Below are the code and all the weights of a small trained network. Each question names an input and a class and asks about switching units off, where a switched-off unit gives its printed mean instead of its output.

import numpy as np


def w(rows, s, z=0):
    codes = np.array(rows[::2]) - 128.0
    scale = np.full(codes.shape[1], s)
    scale[-1] = z or s
    return codes * scale


def f(y):
    return np.maximum(y, 0)


def log_softmax(a):
    a = a - a.max(-1, keepdims=True)
    return a - np.log(np.exp(a).sum(-1, keepdims=True))


def net(x, mask):
    res = np.array(x, float).reshape(1, 5) / 4 @ E
    y = f(res @ A[0][:, :-1].T + A[0][:, -1])
    res = res + np.where(mask, y, B[0][:, -1]) @ B[0][:, :-1]
    return log_softmax(res[-1] @ U[:, :-1].T + U[:, -1])


A, B = {}, {}
E = w([
[3,77,81,110,158],'x0',
[152,177,6,114,137],'x1',
[148,47,103,61,24],'x2',
[107,197,166,15,142],'x3',
[198,49,117,75,236],'x4',
],0.006)
A[0] = w([
[111,123,165,118,128,124],'n0',
[151,91,97,207,116,111],'n1',
[152,187,6,123,135,100],'n2',
[99,84,249,148,124,156],'n3',
[108,207,153,191,223,25],'n4',
[114,200,166,8,133,69],'n5',
[66,210,129,177,27,58],'n6',
[225,168,149,142,104,113],'n7',
[110,157,137,168,175,4],'n8',
[154,64,99,64,29,42],'n9',
[79,105,102,126,140,114],'n10',
[194,63,115,78,229,40],'n11',
[168,152,140,138,121,73],'n12',
[134,103,130,155,129,86],'n13',
[117,121,129,122,97,70],'n14',
[149,73,100,204,112,138],'n15',
[203,164,152,142,112,115],'n16',
[15,93,84,119,164,56],'n17',
],0.014,0.0027)
B[0] = w([
[143,135,97,107,133,154],'n0',
[89,157,93,152,189,185],'n1',
[201,163,79,26,123,235],'n2',
[197,167,61,32,125,219],'n3',
[90,185,110,167,22,219],'n4',
[75,179,71,191,223,239],'n5',
[227,29,135,192,147,254],'n6',
[95,129,218,91,148,212],'n7',
[124,182,138,157,79,161],'n8',
[90,209,139,168,24,228],'n9',
[112,126,181,104,137,168],'n10',
[226,52,139,207,118,231],'n11',
[125,143,172,118,137,158],'n12',
[136,173,128,139,161,145],'n13',
[142,144,133,158,116,145],'n14',
[85,164,89,156,191,192],'n15',
[102,124,197,94,144,196],'n16',
[117,148,252,91,156,209],'n17',
],0.028,0.0087)
U = w([
[207,52,122,221,144,68],'0',
[77,176,105,179,8,216],'1',
[88,127,235,81,187,162],'2',
[65,154,40,186,254,177],'3',
[190,146,36,14,134,148],'4',
[121,93,101,119,132,223],'5',
[71,77,83,108,121,3],'6',
],0.0059,0.0015)

Each question gives the input, the list of numbers given to net, and the class t.
The units are the neurons (one row each of A and B). Each row of codes is followed by its name. A weight is (code - 128) times the scale printed after its matrix; where a second scale follows, it is the last column's (A, B and U).
mask holds one flag per neuron, in row order. A switched-off neuron (its flag False) gives its mean, the last column of its row in B, instead of its output. The means were averaged over made-up inputs and are rounded, as every weight is.
A unit's drop is (log p(t) with every unit on - log p(t) with that unit switched off) / (log p(t) with every unit on - log p(t) with every unit switched off).
most important unit: the unit with the biggest drop
top k neurons: the k neurons with the biggest drops, biggest first
drop of u: that unit's drop, to one decimal
input [1,4,6,-2,-6], class 0: most important unit => n6
input [0,4,-5,8,-2], class 3: top 2 neurons => n5, n9
input [6,6,-2,-1,1], class 2: top 2 neurons => n17, n3
input [-7,2,-1,5,8], class 0: top 2 neurons => n11, n17
input [8,-3,0,8,8], class 0: top 2 neurons => n11, n7
input [1,-5,-1,8,6], class 3: top 2 neurons => n5, n6
input [0,8,0,-3,-7], class 4: top 3 neurons => n2, n11, n5
input [7,8,-3,-2,1], class 4: top 2 neurons => n2, n7
input [7,5,-7,-7,2], class 1: top 4 neurons => n4, n8, n5, n7
input [1,0,7,3,8], class 0: top 2 neurons => n11, n4
input [-8,6,-6,1,-5], class 2: top 2 neurons => n7, n16
input [-1,-2,8,-8,-2], class 1: top 2 neurons => n9, n5
input [-2,-6,-2,5,0], class 4: top 3 neurons => n3, n15, n1
input [-6,4,8,-2,7], class 1: most important unit => n9
input [6,0,-4,4,-1], class 2: drop of n9 => 0.6
input [2,-5,1,2,3], class 4: drop of n6 => 0.4
input [2,4,-6,-6,3], class 1: drop of n8 => 0.4
